Below are the code and all the weights of a small trained network. Each question names an input and a class and asks about switching units off, where a switched-off unit gives its printed mean instead of its output.

import numpy as np


def w(rows, s, z=0):
    codes = np.array(rows[::2]) - 128.0
    scale = np.full(codes.shape[1], s)
    scale[-1] = z or s
    return codes * scale


def f(y):
    return np.maximum(y, 0)


def log_softmax(a):
    a = a - a.max(-1, keepdims=True)
    return a - np.log(np.exp(a).sum(-1, keepdims=True))


def net(x, mask):
    res = np.array(x, float).reshape(1, 8) / 4 @ E
    y = f(res @ A[0][:, :-1].T + A[0][:, -1])
    res = res + np.where(mask, y, B[0][:, -1]) @ B[0][:, :-1]
    return log_softmax(res[-1] @ U[:, :-1].T + U[:, -1])


A, B = {}, {}
E = w([
[121,114,133,132,118,122,130],'x0',
[16,117,37,203,144,36,59],'x1',
[136,129,134,121,137,131,118],'x2',
[32,198,208,104,43,156,29],'x3',
[123,134,124,124,125,131,134],'x4',
[119,110,133,125,131,122,119],'x5',
[136,38,159,119,231,245,2],'x6',
[194,138,27,8,85,111,39],'x7',
],0.0059)
A[0] = w([
[148,177,238,81,44,176,99,89],'N1',
[203,132,194,12,120,224,244,103],'N2',
[203,49,96,114,190,127,218,27],'N3',
[133,213,117,127,55,49,227,213],'N4',
[127,94,238,254,172,131,223,45],'N5',
[250,101,52,25,102,83,78,87],'N6',
[202,56,64,126,161,128,204,3],'N7',
[37,188,186,75,92,167,101,15],'N8',
],0.0065,0.0057)
B[0] = w([
[197,157,43,234,114,63,119,192],'N1',
[46,5,3,141,191,83,197,223],'N2',
[187,246,161,230,89,34,24,171],'N3',
[222,51,168,76,234,213,92,255],'N4',
[39,200,139,87,13,227,152,194],'N5',
[64,191,173,96,43,231,234,205],'N6',
[198,193,153,236,38,50,31,160],'N7',
[215,162,86,243,115,33,85,163],'N8',
],0.0073,0.0082)
U = w([
[95,57,57,147,171,87,160,214],'0',
[223,243,143,252,62,11,111,14],'1',
[148,121,168,101,150,164,146,219],'2',
[141,111,152,100,151,167,139,214],'3',
[75,239,175,73,5,254,210,2],'4',
[145,72,163,97,151,129,122,187],'5',
[219,45,203,83,242,234,57,71],'6',
],0.0077,0.0078)

Each question gives the input, the list of numbers given to net, and the class t.
The units are the neurons (one row each of A and B). Each row of codes is followed by its name. A weight is (code - 128) times the scale printed after its matrix; where a second scale follows, it is the last column's (A, B and U).
mask holds one flag per neuron, in row order. A switched-off neuron (its flag False) gives its mean, the last column of its row in B, instead of its output. The means were averaged over made-up inputs and are rounded, as every weight is.
A unit's drop is (log p(t) with every unit on - log p(t) with that unit switched off) / (log p(t) with every unit on - log p(t) with every unit switched off).
The circuit of an input: a set's keep is (log p(t) with only the set's units on - log p(t) with every unit switched off) / (log p(t) with every unit on - log p(t) with every unit switched off). Starting from all 8 units, units are removed one at a time, each time the one whose removal leaves the highest keep (on an exact tie, the one counted first), for as long as the keep stays at least 0.8.
circuit, biggest first: the units of the circuit, biggest drop first
unit that matters most: the unit with the biggest drop
top k neurons: the k neurons with the biggest drops, biggest first
drop when u is switched off: that unit's drop, to one decimal
input [-8,-2,-6,-3,1,-5,1,7], class 4: unit that matters most	N6
input [3,6,-3,-5,-5,-8,1,-6], class 2: top 4 neurons	(N2; N5; N6; N1)
input [-8,4,1,7,-6,5,3,-2], class 1: circuit, biggest first	(N4; N8)
input [7,-6,-5,1,3,5,4,-2], class 0: top 2 neurons	(N2; N4)
input [4,5,5,-8,-1,4,8,-8], class 1: circuit, biggest first	(N3; N4)
input [-3,-8,8,3,6,8,1,1], class 0: circuit, biggest first	(N2; N1)
input [6,7,5,8,-3,8,-2,0], class 1: top 3 neurons	(N8; N2; N4)
input [-4,-2,1,-5,-1,0,4,-4], class 1: top 2 neurons	(N3; N4)
input [1,-6,2,3,6,5,3,-6], class 0: top 2 neurons	(N2; N6)
input [-7,0,1,2,-1,-4,-1,5], class 4: top 4 neurons	(N6; N2; N4; N8)
input [0,-6,-8,-8,0,6,4,-4], class 1: top 2 neurons	(N3; N7)
input [0,4,1,-8,3,-8,-2,-3], class 1: top 2 neurons	(N3; N7)
input [0,4,6,-7,-4,8,-6,-4], class 2: circuit, biggest first	(N4; N2)
input [-7,-7,-5,2,2,6,6,-8], class 4: top 2 neurons	(N5; N4)
input [2,6,2,7,0,-8,-7,-3], class 2: circuit, biggest first	(N4)
input [-5,4,-2,6,6,6,1,-7], class 4: top 2 neurons	(N5; N2)
input [1,6,0,-8,-7,-4,-7,0], class 1: top 3 neurons	(N7; N3; N2)
input [-3,6,-8,-3,-5,1,-7,-3], class 5: top 2 neurons	(N4; N2)
input [5,-7,-7,1,-6,6,7,0], class 0: drop when N4 is switched off	0.3
input [-1,-7,7,8,6,4,2,6], class 1: unit that matters most	N1
input [-8,-5,-7,-8,1,-5,0,4], class 1: drop when N7 is switched off	0.7
input [-3,-6,1,3,-2,2,-1,-4], class 0: drop when N1 is switched off	0.2
